Below is a small trained network, with its code and all its weights. Each question gives an input and a class and asks what happens when units are switched off, that is, made to give their printed mean instead of their output.

import numpy as np


def w(rows, s, z=0):
    codes = np.array(rows[::2]) - 128.0
    scale = np.full(codes.shape[1], s)
    scale[-1] = z or s
    return codes * scale


def norm(h):
    return h / np.sqrt((h * h).mean(-1, keepdims=True) + 1e-5)


def f(y):
    return y / 2 * (1 + np.tanh(0.7978845608 * (y + 0.044715 * y**3)))


def log_softmax(a):
    a = a - a.max(-1, keepdims=True)
    return a - np.log(np.exp(a).sum(-1, keepdims=True))


def net(x, mask):
    res = np.array(x, float).reshape(1, 4) / 4 @ E
    u = 0
    for l in range(2):
        y = f(norm(res) @ A[l][:, :-1].T + A[l][:, -1])
        res = res + np.where(mask[u : u + 5], y, B[l][:, -1]) @ B[l][:, :-1]
        u += 5
    return log_softmax(norm(res)[-1] @ U[:, :-1].T + U[:, -1])


A, B = {}, {}
E = w([
[82,63,71,108],'x0',
[164,2,191,82],'x1',
[37,120,180,182],'x2',
[130,144,59,229],'x3',
],0.0053)
A[0] = w([
[88,222,172,141,136],'0.n1',
[193,74,76,168,6],'0.n2',
[77,42,187,92,111],'0.n3',
[178,205,184,125,93],'0.n4',
[131,158,180,255,131],'0.n5',
],0.019,0.0024)
B[0] = w([
[189,206,8,146,202],'0.n1',
[148,250,77,51,172],'0.n2',
[93,67,237,44,244],'0.n3',
[140,176,174,16,184],'0.n4',
[68,65,224,249,207],'0.n5',
],0.016,0.011)
A[1] = w([
[143,80,189,133,161],'1.n1',
[195,111,112,25,3],'1.n2',
[233,158,149,87,34],'1.n3',
[194,5,84,91,133],'1.n4',
[118,133,48,74,70],'1.n5',
],0.019,0.0042)
B[1] = w([
[230,33,198,92,235],'1.n1',
[79,228,64,67,254],'1.n2',
[46,84,134,80,212],'1.n3',
[49,174,254,248,165],'1.n4',
[118,25,119,140,191],'1.n5',
],0.02,0.0083)
U = w([
[103,97,172,248,142],'0',
[173,101,51,130,81],'1',
[90,180,75,5,169],'2',
[127,73,251,70,175],'3',
[158,235,79,196,139],'4',
[178,122,125,123,4],'5',
[157,121,124,121,37],'6',
[123,60,61,142,113],'7',
],0.017,0.012)

Each question gives the input, the list of numbers given to net, and the class t.
The units are the neurons (one row each of A and B). Each row of codes is followed by its name. A weight is (code - 128) times the scale printed after its matrix; where a second scale follows, it is the last column's (A, B and U).
mask holds one flag per neuron, layer by layer. A switched-off neuron (its flag False) gives its mean, the last column of its row in B, instead of its output. The means were averaged over made-up inputs and are rounded, as every weight is.
A unit's drop is (log p(t) with every unit on - log p(t) with that unit switched off) / (log p(t) with every unit on - log p(t) with every unit switched off).
The circuit of an input: a set's keep is (log p(t) with only the set's units on - log p(t) with every unit switched off) / (log p(t) with every unit on - log p(t) with every unit switched off). Starting from all 10 units, units are removed one at a time, each time the one whose removal leaves the highest keep (on an exact tie, the one counted first), for as long as the keep stays at least 0.8.
units of the circuit, in order: the units of the circuit, biggest drop first
unit that matters most: the unit with the biggest drop
top k neurons in layer l: the k neurons of layer l with the biggest drops, biggest first
drop of u: that unit's drop, to one decimal
input [0,-3,4,-1], class 4: unit that matters most : 0.n1
input [2,-5,0,0], class 4: top 2 neurons in layer 0 : 0.n3; 0.n4
input [-6,5,-3,7], class 4: units of the circuit, in order : 0.n3; 0.n2
input [5,-1,4,8], class 0: units of the circuit, in order : 0.n3; 0.n5
input [-7,-7,-6,8], class 4: top 2 neurons in layer 0 : 0.n3; 0.n5
input [-8,-1,0,6], class 0: top 2 neurons in layer 0 : 0.n5; 0.n3
input [-1,-8,1,4], class 4: top 2 neurons in layer 0 : 0.n1; 0.n3
input [-1,-5,-5,5], class 4: units of the circuit, in order : 0.n3; 1.n1
input [-6,-7,8,7], class 0: top 2 neurons in layer 0 : 0.n5; 0.n2
input [-8,-5,0,2], class 4: top 2 neurons in layer 0 : 0.n1; 0.n5
input [7,-7,-4,2], class 7: units of the circuit, in order : 0.n5; 0.n4; 1.n5
input [0,-4,6,2], class 0: top 2 neurons in layer 0 : 0.n5; 0.n2
input [5,-5,1,4], class 4: top 4 neurons in layer 1 : 1.n1; 1.n5; 1.n3; 1.n4
input [-5,6,-6,-3], class 2: units of the circuit, in order : 1.n2
input [-6,-7,-1,1], class 4: top 3 neurons in layer 0 : 0.n1; 0.n5; 0.n3
input [5,-4,-3,3], class 7: top 2 neurons in layer 1 : 1.n5; 1.n2
input [-4,-3,2,-3], class 2: top 2 neurons in layer 1 : 1.n3; 1.n4
input [-7,4,2,6], class 0: top 2 neurons in layer 0 : 0.n5; 0.n3
input [6,-6,8,1], class 0: top 3 neurons in layer 0 : 0.n5; 0.n2; 0.n4
input [0,-6,3,0], class 4: unit that matters most : 0.n1
input [8,-7,0,-5], class 7: top 3 neurons in layer 0 : 0.n3; 0.n5; 0.n4
input [1,7,-4,0], class 2: top 2 neurons in layer 1 : 1.n2; 1.n5
input [3,1,-1,2], class 2: drop of 1.n5 : 0.0
input [6,-7,1,8], class 0: drop of 1.n2 : 0.3
input [7,-5,-1,7], class 4: drop of 1.n1 : 0.4
input [-6,-7,-4,-2], class 2: drop of 0.n4 : 1.8
